Below are the code and all the weights of a small trained network. Each question names an input and a class and asks about switching units off, where a switched-off unit gives its printed mean instead of its output.

import numpy as np


def w(rows, s, z=0):
    codes = np.array(rows[::2]) - 128.0
    scale = np.full(codes.shape[1], s)
    scale[-1] = z or s
    return codes * scale


def norm(h):
    return h / np.sqrt((h * h).mean(-1, keepdims=True) + 1e-5)


def f(y):
    return y / 2 * (1 + np.tanh(0.7978845608 * (y + 0.044715 * y**3)))


def log_softmax(a):
    a = a - a.max(-1, keepdims=True)
    return a - np.log(np.exp(a).sum(-1, keepdims=True))


def net(x, mask):
    res = np.array(x, float).reshape(1, 8) / 4 @ E
    u = 0
    for l in range(2):
        y = f(norm(res) @ A[l][:, :-1].T + A[l][:, -1])
        res = res + np.where(mask[u : u + 15], y, B[l][:, -1]) @ B[l][:, :-1]
        u += 15
    return log_softmax(norm(res)[-1] @ U[:, :-1].T + U[:, -1])


A, B = {}, {}
E = w([
[143,149,105,70,113],'x0',
[125,124,129,126,126],'x1',
[143,35,115,61,213],'x2',
[132,184,72,154,185],'x3',
[212,119,104,148,110],'x4',
[129,125,131,131,128],'x5',
[134,139,120,96,121],'x6',
[60,64,2,142,40],'x7',
],0.0069)
A[0] = w([
[59,205,139,146,78,41],'0.n1',
[117,157,111,100,102,163],'0.n2',
[8,94,184,158,161,185],'0.n3',
[78,85,53,105,95,3],'0.n4',
[116,69,206,93,62,106],'0.n5',
[116,97,118,83,136,82],'0.n6',
[102,109,74,105,61,177],'0.n7',
[126,116,155,93,91,91],'0.n8',
[204,78,142,215,130,118],'0.n9',
[136,75,96,64,212,37],'0.n10',
[102,127,110,214,181,54],'0.n11',
[108,115,69,158,118,106],'0.n12',
[164,142,151,124,183,26],'0.n13',
[151,116,156,119,164,26],'0.n14',
[101,189,81,125,190,162],'0.n15',
],0.011,0.0038)
B[0] = w([
[168,51,217,110,72,203],'0.n1',
[189,143,128,148,128,159],'0.n2',
[255,114,89,108,124,254],'0.n3',
[63,139,119,159,239,213],'0.n4',
[112,217,37,51,126,205],'0.n5',
[167,106,165,159,126,151],'0.n6',
[178,128,122,192,213,246],'0.n7',
[145,174,80,76,117,134],'0.n8',
[227,145,87,79,120,185],'0.n9',
[148,71,210,100,55,229],'0.n10',
[134,143,79,70,117,160],'0.n11',
[112,165,151,126,182,181],'0.n12',
[37,138,122,149,157,160],'0.n13',
[78,140,144,163,165,134],'0.n14',
[164,132,75,29,49,215],'0.n15',
],0.0092,0.0044)
A[1] = w([
[106,79,129,63,201,42],'1.n1',
[10,62,83,204,114,83],'1.n2',
[129,155,94,52,115,141],'1.n3',
[107,175,123,173,69,110],'1.n4',
[190,76,126,195,173,179],'1.n5',
[83,225,135,174,67,253],'1.n6',
[121,187,166,93,172,55],'1.n7',
[152,116,214,99,168,45],'1.n8',
[153,195,168,99,150,8],'1.n9',
[152,168,187,92,162,7],'1.n10',
[129,191,114,111,123,75],'1.n11',
[152,178,69,73,127,206],'1.n12',
[181,155,80,129,150,37],'1.n13',
[84,93,18,112,83,116],'1.n14',
[179,81,150,142,68,75],'1.n15',
],0.012,0.003)
B[1] = w([
[177,46,168,117,104,192],'1.n1',
[125,143,131,212,240,151],'1.n2',
[128,168,78,130,81,207],'1.n3',
[74,30,209,70,196,143],'1.n4',
[164,204,162,99,136,237],'1.n5',
[159,2,217,41,131,185],'1.n6',
[73,132,64,146,172,160],'1.n7',
[121,186,96,171,87,184],'1.n8',
[53,155,133,180,195,177],'1.n9',
[67,190,124,182,146,174],'1.n10',
[54,83,94,106,142,156],'1.n11',
[70,152,30,112,55,255],'1.n12',
[112,172,65,124,92,193],'1.n13',
[30,166,90,219,143,161],'1.n14',
[177,133,99,89,131,183],'1.n15',
],0.0097,0.0066)
U = w([
[49,149,160,244,251,142],'0',
[147,137,123,130,110,246],'1',
[177,35,216,88,113,49],'2',
[89,134,56,127,59,2],'3',
[175,165,110,149,99,110],'4',
[150,149,117,144,126,157],'5',
],0.012,0.0058)

Each question gives the input, the list of numbers given to net, and the class t.
The units are the neurons (one row each of A and B). Each row of codes is followed by its name. A weight is (code - 128) times the scale printed after its matrix; where a second scale follows, it is the last column's (A, B and U).
mask holds one flag per neuron, layer by layer. A switched-off neuron (its flag False) gives its mean, the last column of its row in B, instead of its output. The means were averaged over made-up inputs and are rounded, as every weight is.
A unit's drop is (log p(t) with every unit on - log p(t) with that unit switched off) / (log p(t) with every unit on - log p(t) with every unit switched off).
The circuit of an input: a set's keep is (log p(t) with only the set's units on - log p(t) with every unit switched off) / (log p(t) with every unit on - log p(t) with every unit switched off). Starting from the 12 units with the biggest drops (on a tie, the unit counted first), units are removed one at a time, each time the one whose removal leaves the highest keep (on an exact tie, the one counted first), for as long as the keep stays at least 0.8.
units of the circuit, in order: the units of the circuit, biggest drop first
unit that matters most: the unit with the biggest drop
k most important neurons: the k neurons with the biggest drops, biggest first
top k neurons in layer l: the k neurons of layer l with the biggest drops, biggest first
drop of u: that unit's drop, to one decimal
input [2,1,5,-8,3,-3,-1,1], class 3: units of the circuit, in order : 0.n5, 1.n12
input [-3,-1,-5,-5,-3,0,4,-3], class 2: top neuron in layer 0 : 0.n7
input [-3,1,-6,-2,-6,-4,4,6], class 0: 2 most important neurons : 0.n4, 0.n9
input [2,2,-5,0,4,6,4,0], class 2: units of the circuit, in order : 0.n3, 1.n6
input [-1,-6,5,-4,-6,3,-2,-3], class 4: units of the circuit, in order : 0.n3, 1.n8
input [-3,-1,-7,8,8,-3,-5,-1], class 3: top 3 neurons in layer 0 : 0.n9, 0.n11, 0.n7
input [6,-4,6,-7,7,-8,4,-6], class 3: 3 most important neurons : 0.n5, 0.n7, 0.n1
input [3,8,6,-6,4,-1,-3,6], class 0: 2 most important neurons : 0.n4, 0.n3
input [-3,-2,7,-4,7,-3,0,3], class 2: 4 most important neurons : 0.n10, 0.n3, 0.n15, 1.n12
input [1,0,-7,-3,0,-1,5,-6], class 2: top 4 neurons in layer 0 : 0.n7, 0.n4, 0.n12, 0.n1
input [-6,5,-2,-1,-7,4,-6,-5], class 4: 3 most important neurons : 0.n3, 0.n4, 0.n12
input [-4,3,3,-8,7,-6,-4,-5], class 3: 2 most important neurons : 0.n5, 0.n9
input [-2,1,-4,-7,-2,3,2,-8], class 0: 2 most important neurons : 0.n15, 1.n9
input [-1,-4,-1,5,-3,-8,-1,-4], class 3: unit that matters most : 0.n15
input [5,4,0,7,6,-2,-2,-5], class 3: top 2 neurons in layer 0 : 0.n15, 0.n7
input [6,4,-5,2,7,-3,2,-8], class 0: top 2 neurons in layer 0 : 0.n3, 0.n5
input [7,8,1,-8,-7,6,-3,-4], class 3: drop of 0.n5 : 0.2
input [-7,-7,7,1,-4,0,4,3], class 2: drop of 0.n10 : 0.1
input [5,-7,-8,-5,-4,6,-1,5], class 2: drop of 0.n15 : 0.0
input [-4,2,8,-1,-7,-6,-7,4], class 2: most important neuron : 0.n3
input [1,-8,0,4,5,-2,1,-8], class 0: drop of 0.n13 : 0.1
